Here is a tiny trained network, its code and every weight. The questions are about switching its units off for an input and a class, where a switched-off unit gives its printed mean instead of its output.

import numpy as np


def w(rows, s, z=0):
    codes = np.array(rows[::2]) - 128.0
    scale = np.full(codes.shape[1], s)
    scale[-1] = z or s
    return codes * scale


def norm(h):
    return h / np.sqrt((h * h).mean(-1, keepdims=True) + 1e-5)


def f(y):
    return np.maximum(y, 0)


def log_softmax(a):
    a = a - a.max(-1, keepdims=True)
    return a - np.log(np.exp(a).sum(-1, keepdims=True))


def net(x, mask):
    res = np.array(x, float).reshape(1, 6) / 4 @ E
    u = 0
    for l in range(2):
        y = f(norm(res) @ A[l][:, :-1].T + A[l][:, -1])
        res = res + np.where(mask[u : u + 6], y, B[l][:, -1]) @ B[l][:, :-1]
        u += 6
    return log_softmax(norm(res)[-1] @ U[:, :-1].T + U[:, -1])


A, B = {}, {}
E = w([
[114,189,151,121,214,86,116,47,165,61,107],'x0',
[133,166,83,110,55,184,2,153,164,26,109],'x1',
[145,28,138,73,111,72,144,96,70,71,186],'x2',
[157,129,81,163,96,188,164,90,87,86,18],'x3',
[105,40,153,148,117,132,191,130,152,145,128],'x4',
[41,84,130,207,123,156,98,96,217,165,127],'x5',
],0.007)
A[0] = w([
[98,168,161,198,128,102,49,130,153,1,141,126],'L0N0',
[77,147,140,107,46,206,111,119,180,198,81,125],'L0N1',
[185,61,169,250,116,115,117,67,101,99,156,236],'L0N2',
[122,147,104,73,122,159,68,235,102,138,176,253],'L0N3',
[191,157,149,125,103,151,125,121,92,233,173,72],'L0N4',
[107,109,114,200,132,184,100,114,172,131,34,47],'L0N5',
],0.0073,0.002)
B[0] = w([
[232,130,120,23,254,146,150,157,66,211,135,254],'L0N0',
[233,93,190,83,124,73,129,28,118,68,205,215],'L0N1',
[172,47,17,96,161,112,136,166,109,171,171,228],'L0N2',
[192,171,51,81,150,151,167,119,44,193,100,254],'L0N3',
[115,155,215,43,146,127,90,98,120,176,203,197],'L0N4',
[208,60,189,138,30,170,166,99,179,153,102,216],'L0N5',
],0.0082,0.0051)
A[1] = w([
[151,170,195,141,169,43,183,147,97,117,224,250],'L1N0',
[113,109,132,151,84,168,153,108,141,195,187,168],'L1N1',
[68,77,109,86,147,137,190,98,115,185,195,119],'L1N2',
[255,101,203,77,114,103,103,102,147,77,149,160],'L1N3',
[134,35,66,146,79,136,138,72,110,134,147,200],'L1N4',
[214,141,197,177,91,128,173,63,183,100,101,170],'L1N5',
],0.007,0.0021)
B[1] = w([
[98,199,2,150,229,167,136,80,224,169,83,231],'L1N0',
[198,178,107,130,60,166,39,125,105,177,70,177],'L1N1',
[120,111,146,75,157,60,81,142,121,54,121,220],'L1N2',
[122,154,109,151,165,141,54,101,157,183,83,254],'L1N3',
[108,48,192,180,124,140,203,213,163,103,184,204],'L1N4',
[130,127,108,176,25,135,67,132,101,127,76,185],'L1N5',
],0.009,0.0094)
U = w([
[141,48,138,141,77,146,183,192,21,103,138,130],'0',
[109,171,204,87,75,112,145,182,112,93,78,16],'1',
[91,169,254,141,104,176,128,135,93,107,178,30],'2',
[127,40,121,103,183,46,143,158,137,166,164,137],'3',
[167,67,200,220,19,158,99,101,152,138,72,186],'4',
[98,166,180,130,46,77,154,102,75,117,195,1],'5',
[179,219,85,45,156,174,90,107,90,226,83,217],'6',
[21,204,102,154,174,80,124,94,146,149,128,91],'7',
],0.01,0.0033)

Each question gives the input, the list of numbers given to net, and the class t.
The units are the neurons (one row each of A and B). Each row of codes is followed by its name. A weight is (code - 128) times the scale printed after its matrix; where a second scale follows, it is the last column's (A, B and U).
mask holds one flag per neuron, layer by layer. A switched-off neuron (its flag False) gives its mean, the last column of its row in B, instead of its output. The means were averaged over made-up inputs and are rounded, as every weight is.
A unit's drop is (log p(t) with every unit on - log p(t) with that unit switched off) / (log p(t) with every unit on - log p(t) with every unit switched off).
top k neurons: the k neurons with the biggest drops, biggest first
top k neurons in layer l: the k neurons of layer l with the biggest drops, biggest first
drop when u is switched off: that unit's drop, to one decimal
input [-6,-3,-3,0,-3,6], class 4: top neuron in layer 0 => L0N5
input [4,-6,4,4,-7,-2], class 7: top 3 neurons in layer 0 => L0N0, L0N3, L0N5
input [-8,8,7,4,-2,0], class 0: top 3 neurons in layer 1 => L1N0, L1N4, L1N1
input [7,-6,3,7,4,6], class 4: top 3 neurons in layer 0 => L0N5, L0N0, L0N3
input [5,0,2,-6,2,-1], class 7: top 3 neurons => L1N0, L0N3, L1N1
input [-4,5,6,0,1,4], class 0: top 2 neurons in layer 0 => L0N4, L0N3
input [7,-1,-8,1,2,0], class 4: top 2 neurons in layer 0 => L0N5, L0N3
input [-5,1,-2,0,3,0], class 4: top 3 neurons => L0N0, L0N5, L1N5
input [2,2,4,2,2,-3], class 3: top 4 neurons in layer 1 => L1N1, L1N4, L1N0, L1N5
input [0,-1,0,0,6,-2], class 0: top 2 neurons in layer 0 => L0N1, L0N0
input [8,6,6,7,7,4], class 3: top 2 neurons => L0N2, L0N0
input [4,-7,-1,-8,1,-1], class 7: top 2 neurons => L1N0, L0N0
input [7,-4,4,7,4,-3], class 3: top 2 neurons => L0N2, L0N5
input [5,-5,-6,-8,4,0], class 7: top 2 neurons => L0N0, L0N3
input [-4,-2,2,-8,6,-6], class 6: top neuron in layer 1 => L1N0
input [-8,0,7,1,-5,2], class 0: drop when L0N0 is switched off => 0.3
input [-7,3,4,4,-2,-5], class 0: drop when L1N0 is switched off => 0.8
input [-1,4,6,4,7,0], class 0: drop when L0N3 is switched off => -0.1
input [-7,1,2,1,2,-3], class 0: drop when L0N1 is switched off => 0.4
input [-7,4,2,1,-1,6], class 4: top neuron => L0N1
